Here is a tiny trained network, its code and every weight. The questions are about switching its units off for an input and a target symbol, where a switched-off unit gives its printed mean instead of its output.

import numpy as np


def w(rows, s, z=0):
    codes = np.array(rows[::2]) - 128.0
    scale = np.full(codes.shape[1], s)
    scale[-1] = z or s
    return codes * scale


def f(y):
    return np.maximum(y, 0)


def softmax(a):
    e = np.exp(a - a.max(-1, keepdims=True))
    return e / e.sum(-1, keepdims=True)


def log_softmax(a):
    a = a - a.max(-1, keepdims=True)
    return a - np.log(np.exp(a).sum(-1, keepdims=True))


def net(x, mask):
    ids = ['ΓΘΞΦαβελτ'.index(c) for c in x.split()]
    T = len(ids)
    res = E[ids] + P[:T]
    u = 0
    for l in range(2):
        r = res
        for j in range(2):
            rows = slice(4 * j, 4 * j + 4)
            q, k, v = (r @ M[l][rows].T for M in (Q, K, V))
            z = softmax(np.where(np.tri(T) > 0, q @ k.T / 4**0.5, -1e9)) @ v
            o = O[l][rows]
            res = res + np.where(mask[u + j], z, o[:, -1]) @ o[:, :-1]
        u += 2
        y = f(res @ A[l][:, :-1].T + A[l][:, -1])
        res = res + np.where(mask[u : u + 8], y, B[l][:, -1]) @ B[l][:, :-1]
        u += 8
    return log_softmax(res[-1] @ U[:, :-1].T + U[:, -1])


Q, K, V, O, A, B = {}, {}, {}, {}, {}, {}
E = w([
[69,50,29,52,193,97],'Γ',
[104,54,173,156,142,195],'Θ',
[133,164,217,99,80,194],'Ξ',
[126,85,189,244,202,73],'Φ',
[2,169,126,158,91,37],'α',
[138,189,149,224,116,156],'β',
[196,220,118,142,103,141],'ε',
[113,168,112,52,117,118],'λ',
[92,85,151,39,165,189],'τ',
],0.0099)
P = w([
[169,143,3,106,92,148],'0',
[62,128,65,114,47,126],'1',
[59,116,97,126,51,100],'2',
[47,121,118,130,66,96],'3',
[53,143,146,138,93,95],'4',
[51,142,159,141,88,89],'5',
[60,160,183,148,116,94],'6',
[41,148,181,147,92,94],'7',
[57,151,209,153,121,96],'8',
[60,146,209,150,109,101],'9',
[62,154,231,158,120,91],'10',
[60,152,251,159,138,99],'11',
[60,160,225,146,121,109],'12',
[70,158,217,142,151,75],'13',
],0.003)
Q[0] = w([
[167,65,149,117,176,152],'0.h0',
[186,75,170,148,180,141],'0.h0',
[2,111,193,152,116,120],'0.h0',
[231,97,133,139,178,204],'0.h0',
[203,194,120,124,104,140],'0.h1',
[57,105,172,168,72,157],'0.h1',
[152,148,162,151,71,170],'0.h1',
[110,137,203,135,45,144],'0.h1',
],0.0066)
K[0] = w([
[147,167,17,100,72,132],'0.h0',
[134,178,4,40,84,158],'0.h0',
[44,199,236,151,131,33],'0.h0',
[138,112,41,92,96,184],'0.h0',
[169,188,117,148,54,205],'0.h1',
[122,91,169,232,183,60],'0.h1',
[134,169,172,166,53,101],'0.h1',
[101,129,220,255,120,62],'0.h1',
],0.0057)
V[0] = w([
[67,174,96,124,84,66],'0.h0',
[55,160,146,93,72,115],'0.h0',
[223,36,190,130,239,151],'0.h0',
[174,87,135,107,151,203],'0.h0',
[163,100,106,159,234,134],'0.h1',
[93,137,237,154,90,93],'0.h1',
[65,106,179,155,91,114],'0.h1',
[123,150,2,68,69,130],'0.h1',
],0.0062)
O[0] = w([
[32,185,73,116,161,176,227],'0.h0',
[115,204,133,113,136,202,208],'0.h0',
[172,65,217,132,109,34,2],'0.h0',
[204,118,140,108,113,98,25],'0.h0',
[87,78,108,88,107,39,89],'0.h1',
[87,169,219,144,86,189,210],'0.h1',
[103,211,161,165,122,166,214],'0.h1',
[202,134,1,165,161,151,92],'0.h1',
],0.0052,0.0043)
A[0] = w([
[101,151,176,219,146,141,225],'0.n0',
[182,179,192,140,97,201,198],'0.n1',
[55,133,54,188,140,17,255],'0.n2',
[107,154,148,3,6,157,210],'0.n3',
[116,76,138,97,195,179,185],'0.n4',
[64,190,8,21,135,145,180],'0.n5',
[167,119,106,197,121,116,195],'0.n6',
[189,175,118,75,15,156,185],'0.n7',
],0.0064,0.0034)
B[0] = w([
[59,159,144,169,47,138,254],'0.n0',
[198,193,163,60,103,158,193],'0.n1',
[3,134,95,166,109,67,226],'0.n2',
[50,167,235,106,231,107,198],'0.n3',
[79,64,104,88,118,213,158],'0.n4',
[94,144,64,200,230,142,233],'0.n5',
[189,76,62,199,49,68,141],'0.n6',
[174,219,174,58,175,77,150],'0.n7',
],0.0054,0.0082)
Q[1] = w([
[148,194,254,205,34,160],'1.h0',
[203,2,142,123,167,168],'1.h0',
[220,3,25,97,148,148],'1.h0',
[182,40,58,158,52,94],'1.h0',
[203,133,138,96,102,78],'1.h1',
[248,129,137,71,103,54],'1.h1',
[15,146,150,191,134,79],'1.h1',
[155,70,130,169,145,140],'1.h1',
],0.0062)
K[1] = w([
[79,254,245,142,33,18],'1.h0',
[141,54,74,144,157,25],'1.h0',
[174,21,40,149,113,77],'1.h0',
[149,68,19,206,73,81],'1.h0',
[125,71,65,155,116,115],'1.h1',
[143,82,62,147,145,98],'1.h1',
[87,155,148,124,119,202],'1.h1',
[102,143,146,144,161,38],'1.h1',
],0.0062)
V[1] = w([
[117,103,162,26,37,178],'1.h0',
[177,175,132,35,218,142],'1.h0',
[86,131,153,54,205,21],'1.h0',
[119,83,150,49,255,213],'1.h0',
[120,181,74,173,183,68],'1.h1',
[159,71,145,61,141,180],'1.h1',
[110,64,62,220,176,157],'1.h1',
[158,225,184,82,143,94],'1.h1',
],0.0056)
O[1] = w([
[139,88,50,169,169,178,134],'1.h0',
[204,111,138,120,188,71,168],'1.h0',
[51,196,145,63,254,118,166],'1.h0',
[134,66,166,196,195,126,194],'1.h0',
[135,165,155,34,110,86,170],'1.h1',
[148,92,141,203,158,163,4],'1.h1',
[87,57,165,104,126,134,60],'1.h1',
[174,196,97,144,123,87,251],'1.h1',
],0.008,0.0047)
A[1] = w([
[168,183,61,108,174,99,218],'1.n0',
[76,115,25,207,150,101,171],'1.n1',
[114,92,254,68,147,133,159],'1.n2',
[111,99,145,90,248,122,191],'1.n3',
[101,186,50,133,119,146,137],'1.n4',
[224,120,198,133,212,143,97],'1.n5',
[98,118,156,85,6,103,2],'1.n6',
[56,71,71,151,112,128,212],'1.n7',
],0.0061,0.0024)
B[1] = w([
[165,91,253,115,21,89,205],'1.n0',
[229,64,150,37,78,196,252],'1.n1',
[100,25,149,223,122,128,176],'1.n2',
[117,65,17,181,107,42,197],'1.n3',
[182,157,114,109,160,193,255],'1.n4',
[89,69,24,217,25,173,163],'1.n5',
[25,145,72,194,34,117,200],'1.n6',
[155,59,142,30,102,229,212],'1.n7',
],0.0051,0.0083)
U = w([
[195,145,212,17,107,108,225],'Γ',
[94,90,94,212,184,137,7],'Θ',
[175,154,2,160,50,145,158],'Ξ',
[108,161,161,145,214,28,213],'Φ',
[163,190,99,152,209,175,33],'α',
[86,189,115,93,178,174,38],'β',
[142,89,73,51,135,137,183],'ε',
[155,58,210,97,104,230,243],'λ',
[93,96,187,183,77,64,80],'τ',
],0.0062,0.0019)

Each question gives the input, a string of symbols that net reads in full, and the target symbol t.
The units are the heads (4 rows each of Q, K, V and O) and the neurons (one row each of A and B). Each row of codes is followed by its name. A weight is (code - 128) times the scale printed after its matrix; where a second scale follows, it is the last column's (O, A, B and U).
mask holds one flag per unit, layer by layer, with each layer's heads first. A switched-off unit (its flag False) gives its mean, the last column of its rows in O or B, instead of its output. The means were averaged over made-up inputs and are rounded, as every weight is.
A unit's drop is (log p(t) with every unit on - log p(t) with that unit switched off) / (log p(t) with every unit on - log p(t) with every unit switched off).
most important unit: the unit with the biggest drop
top k neurons: the k neurons with the biggest drops, biggest first
k most important neurons of layer l: the k neurons of layer l with the biggest drops, biggest first
which heads matter: for each layer, one digit per head in row order, 1 if its drop is at least 0.15 and else 0, layers parted by /
drop of u: that unit's drop, to one decimal
input Γ α α α Φ Θ Φ, target λ: which heads matter -> 01 / 01
input β α α τ ε λ Φ α α Θ α, target λ: most important unit -> 0.h1
input α Γ α Φ Φ Φ α β, target Ξ: 2 most important neurons of layer 0 -> 0.n1, 0.n0
input τ ε α τ α α Θ Ξ, target α: 2 most important neurons of layer 0 -> 0.n1, 0.n3
input Γ Φ β Φ, target Ξ: which heads matter -> 00 / 10
input Φ α Θ τ Θ β α, target λ: top 4 neurons -> 1.n1, 1.n7, 0.n2, 0.n1
input α Φ β Θ α Θ ε Γ Φ λ, target Φ: which heads matter -> 00 / 00
input β Θ α, target β: which heads matter -> 11 / 10
input τ β α α Φ Θ Φ Φ, target τ: which heads matter -> 11 / 11
input Φ α Φ, target β: which heads matter -> 10 / 10
input α α α λ, target Φ: which heads matter -> 00 / 11
input Γ α Θ Φ β Φ α β Γ α, target Ξ: which heads matter -> 01 / 10
input α Φ Φ α α β α, target Ξ: which heads matter -> 00 / 10
input Ξ α Φ β Γ Φ Φ Φ Φ Φ α, target Φ: most important unit -> 0.n3
input α β Θ α Φ Φ Φ α, target τ: which heads matter -> 10 / 01
input α α Φ, target τ: 3 most important neurons of layer 1 -> 1.n6, 1.n2, 1.n1
input Θ λ α λ α Φ α Φ Φ α α α Φ, target β: which heads matter -> 11 / 10
input τ α τ Θ α Ξ α α α λ, target α: which heads matter -> 10 / 01
input Φ Φ α α λ α, target Φ: which heads matter -> 00 / 11
input Φ α α Φ Θ Φ, target λ: most important unit -> 1.h1
input α β α α β τ, target Θ: top 3 neurons -> 0.n3, 1.n3, 0.n2
input α α β, target Ξ: which heads matter -> 01 / 10
input Φ Φ Γ, target ε: 3 most important neurons of layer 1 -> 1.n7, 1.n3, 1.n1
input α Φ α Θ τ Γ Φ α β Φ α β ε, target Γ: top 2 neurons -> 0.n7, 0.n1
input α Φ Γ Θ Φ α, target τ: drop of 1.h1 -> 0.6
input Θ Θ Φ α λ Ξ α α β τ, target α: drop of 1.n4 -> 0.0
input ε Θ β Γ Θ Ξ α α α, target α: drop of 1.n6 -> 0.1
